Below is a small trained network, with its code and all its weights. Each question gives an input and a target symbol and asks what happens when units are switched off, that is, made to give their printed mean instead of their output.

import numpy as np


def w(rows, s, z=0):
    codes = np.array(rows[::2]) - 128.0
    scale = np.full(codes.shape[1], s)
    scale[-1] = z or s
    return codes * scale


def norm(h):
    return h / np.sqrt((h * h).mean(-1, keepdims=True) + 1e-5)


def f(y):
    return np.maximum(y, 0)


def softmax(a):
    e = np.exp(a - a.max(-1, keepdims=True))
    return e / e.sum(-1, keepdims=True)


def log_softmax(a):
    a = a - a.max(-1, keepdims=True)
    return a - np.log(np.exp(a).sum(-1, keepdims=True))


def net(x, mask):
    ids = ['εμτφψω'.index(c) for c in x.split()]
    T = len(ids)
    res = E[ids] + P[:T]
    q, k, v = (norm(res) @ M[0].T for M in (Q, K, V))
    z = softmax(np.where(np.tri(T) > 0, q @ k.T / 2**0.5, -1e9)) @ v
    res = res + np.where(mask[0], z, O[0][:, -1]) @ O[0][:, :-1]
    y = f(norm(res) @ A[0][:, :-1].T + A[0][:, -1])
    res = res + np.where(mask[1:13], y, B[0][:, -1]) @ B[0][:, :-1]
    return log_softmax(norm(res)[-1] @ U[:, :-1].T + U[:, -1])


Q, K, V, O, A, B = {}, {}, {}, {}, {}, {}
E = w([
[132,66,121],'ε',
[93,3,156],'μ',
[92,118,172],'τ',
[167,198,113],'φ',
[139,166,80],'ψ',
[103,81,8],'ω',
],0.015)
P = w([
[254,122,184],'0',
[206,129,212],'1',
[189,140,200],'2',
[91,48,134],'3',
[79,68,134],'4',
[61,92,130],'5',
[47,101,101],'6',
[52,121,85],'7',
],0.008)
Q[0] = w([
[73,5,168],'h0',
[131,115,209],'h0',
],0.015)
K[0] = w([
[2,212,104],'h0',
[127,195,7],'h0',
],0.0082)
V[0] = w([
[147,44,180],'h0',
[2,245,167],'h0',
],0.0063)
O[0] = w([
[1,198,19,216],'h0',
[50,97,195,2],'h0',
],0.0066,0.0038)
A[0] = w([
[61,75,2,131],'n0',
[163,39,153,140],'n1',
[93,219,201,30],'n2',
[60,128,65,118],'n3',
[242,198,168,2],'n4',
[131,69,184,82],'n5',
[18,200,160,95],'n6',
[135,52,213,95],'n7',
[61,79,116,130],'n8',
[143,74,82,175],'n9',
[180,19,177,175],'n10',
[163,66,86,126],'n11',
],0.0094,0.0062)
B[0] = w([
[215,194,169,254],'n0',
[39,60,117,197],'n1',
[97,103,226,138],'n2',
[92,175,167,185],'n3',
[44,209,20,146],'n4',
[207,57,87,160],'n5',
[109,236,88,156],'n6',
[216,24,48,182],'n7',
[253,135,101,200],'n8',
[100,249,217,214],'n9',
[2,117,80,228],'n10',
[170,231,154,185],'n11',
],0.0051,0.0077)
U = w([
[121,92,107,55],'ε',
[246,163,57,254],'μ',
[161,64,129,163],'τ',
[84,170,45,101],'φ',
[192,146,184,61],'ψ',
[35,194,219,91],'ω',
],0.012,0.0034)

Each question gives the input, a string of symbols that net reads in full, and the target symbol t.
The units are the heads (2 rows each of Q, K, V and O) and the neurons (one row each of A and B). Each row of codes is followed by its name. A weight is (code - 128) times the scale printed after its matrix; where a second scale follows, it is the last column's (O, A, B and U).
mask holds one flag per unit, heads first, then neurons. A switched-off unit (its flag False) gives its mean, the last column of its rows in O or B, instead of its output. The means were averaged over made-up inputs and are rounded, as every weight is.
A unit's drop is (log p(t) with every unit on - log p(t) with that unit switched off) / (log p(t) with every unit on - log p(t) with every unit switched off).
The circuit of an input: a set's keep is (log p(t) with only the set's units on - log p(t) with every unit switched off) / (log p(t) with every unit on - log p(t) with every unit switched off). Starting from the 12 units with the biggest drops (on a tie, the unit counted first), units are removed one at a time, each time the one whose removal leaves the highest keep (on an exact tie, the one counted first), for as long as the keep stays at least 0.8.
units of the circuit, in order: the units of the circuit, biggest drop first
k most important neurons: the k neurons with the biggest drops, biggest first
drop when u is switched off: that unit's drop, to one decimal
input ε ψ φ τ ω τ, target φ: 4 most important neurons => [n6, n9, n0, n7]
input ε ψ ψ φ ω, target μ: 2 most important neurons => [n0, n10]
input τ φ μ ψ μ φ ψ τ, target τ: units of the circuit, in order => [h0, n7, n9]
input ψ ε μ μ ω ε, target ω: most important neuron => [n9]
input ε τ ε, target ω: units of the circuit, in order => [h0, n9]
input ψ ε ε ψ τ, target τ: units of the circuit, in order => [h0, n7]
input ω μ ε, target φ: 3 most important neurons => [n10, n0, n8]
input μ ε ε ε ε, target μ: drop when n10 is switched off => 0.1
input ψ φ φ ψ ψ ψ φ ε, target τ: drop when n7 is switched off => 0.1
input ε ψ ε, target τ: drop when h0 is switched off => 0.5
input ε ω ε, target φ: drop when n0 is switched off => 0.2
